Below is a small trained network, with its code and all its weights. Each question gives an input and a class and asks what happens when units are switched off, that is, made to give their printed mean instead of their output.

import numpy as np


def w(rows, s, z=0):
    codes = np.array(rows[::2]) - 128.0
    scale = np.full(codes.shape[1], s)
    scale[-1] = z or s
    return codes * scale


def f(y):
    return y / 2 * (1 + np.tanh(0.7978845608 * (y + 0.044715 * y**3)))


def log_softmax(a):
    a = a - a.max(-1, keepdims=True)
    return a - np.log(np.exp(a).sum(-1, keepdims=True))


def net(x, mask):
    res = np.array(x, float).reshape(1, 8) / 4 @ E
    y = f(res @ A[0][:, :-1].T + A[0][:, -1])
    res = res + np.where(mask, y, B[0][:, -1]) @ B[0][:, :-1]
    return log_softmax(res[-1] @ U[:, :-1].T + U[:, -1])


A, B = {}, {}
E = w([
[72,68,159],'x0',
[170,80,136],'x1',
[10,153,51],'x2',
[178,224,82],'x3',
[85,161,255],'x4',
[139,165,177],'x5',
[46,23,91],'x6',
[42,23,233],'x7',
],0.0059)
A[0] = w([
[144,70,161,253],'N0',
[25,132,146,233],'N1',
[174,141,225,183],'N2',
[132,117,62,144],'N3',
[114,66,102,163],'N4',
[142,118,166,40],'N5',
[119,143,184,84],'N6',
[101,145,89,112],'N7',
[185,127,92,95],'N8',
[78,154,62,121],'N9',
[133,143,131,23],'N10',
[53,249,99,231],'N11',
[157,140,220,229],'N12',
[160,148,71,77],'N13',
[168,181,51,236],'N14',
[94,80,131,163],'N15',
[138,158,109,179],'N16',
[114,75,111,228],'N17',
[170,76,71,188],'N18',
[119,68,113,139],'N19',
],0.014,0.0052)
B[0] = w([
[46,46,226,197],'N0',
[136,102,138,220],'N1',
[170,92,177,201],'N2',
[171,112,104,173],'N3',
[44,113,75,180],'N4',
[227,234,198,128],'N5',
[167,144,159,143],'N6',
[182,98,189,151],'N7',
[176,171,45,167],'N8',
[253,86,170,182],'N9',
[155,165,79,117],'N10',
[164,22,121,244],'N11',
[138,65,199,204],'N12',
[164,162,86,172],'N13',
[170,63,102,254],'N14',
[170,84,101,179],'N15',
[191,59,70,168],'N16',
[66,56,116,190],'N17',
[96,133,15,189],'N18',
[83,94,123,168],'N19',
],0.0063,0.011)
U = w([
[214,228,103,7],'0',
[212,149,165,184],'1',
[127,227,170,67],'2',
[131,91,163,253],'3',
[245,180,255,95],'4',
],0.009,0.0051)

Each question gives the input, the list of numbers given to net, and the class t.
The units are the neurons (one row each of A and B). Each row of codes is followed by its name. A weight is (code - 128) times the scale printed after its matrix; where a second scale follows, it is the last column's (A, B and U).
mask holds one flag per neuron, in row order. A switched-off neuron (its flag False) gives its mean, the last column of its row in B, instead of its output. The means were averaged over made-up inputs and are rounded, as every weight is.
A unit's drop is (log p(t) with every unit on - log p(t) with that unit switched off) / (log p(t) with every unit on - log p(t) with every unit switched off).
The circuit of an input: a set's keep is (log p(t) with only the set's units on - log p(t) with every unit switched off) / (log p(t) with every unit on - log p(t) with every unit switched off). Starting from the 12 units with the biggest drops (on a tie, the unit counted first), units are removed one at a time, each time the one whose removal leaves the highest keep (on an exact tie, the one counted first), for as long as the keep stays at least 0.8.
circuit, biggest first: the units of the circuit, biggest drop first
top k neurons: the k neurons with the biggest drops, biggest first
drop of u: that unit's drop, to one decimal
input [1,-6,7,7,5,-5,3,-1], class 1: top 2 neurons	[N9 N0]
input [-6,7,3,-2,-3,0,-7,-8], class 0: circuit, biggest first	[N8 N13]
input [-2,5,-1,-8,4,1,-7,8], class 4: circuit, biggest first	[N5 N2]
input [6,-7,5,-2,7,5,-7,3], class 4: top neuron	[N6]
input [-2,8,6,0,-7,4,-5,-8], class 0: top 2 neurons	[N8 N13]
input [7,7,-3,0,-6,7,-3,-4], class 0: top 3 neurons	[N11 N8 N18]
input [-1,-1,0,2,8,7,4,-3], class 4: drop of N6	0.1
input [-6,5,2,4,-3,-2,-6,-3], class 0: drop of N8	0.2
input [7,-5,-2,-5,3,2,-7,2], class 4: drop of N13	0.0
input [-7,-3,2,-7,4,0,-5,6], class 4: drop of N4	0.1
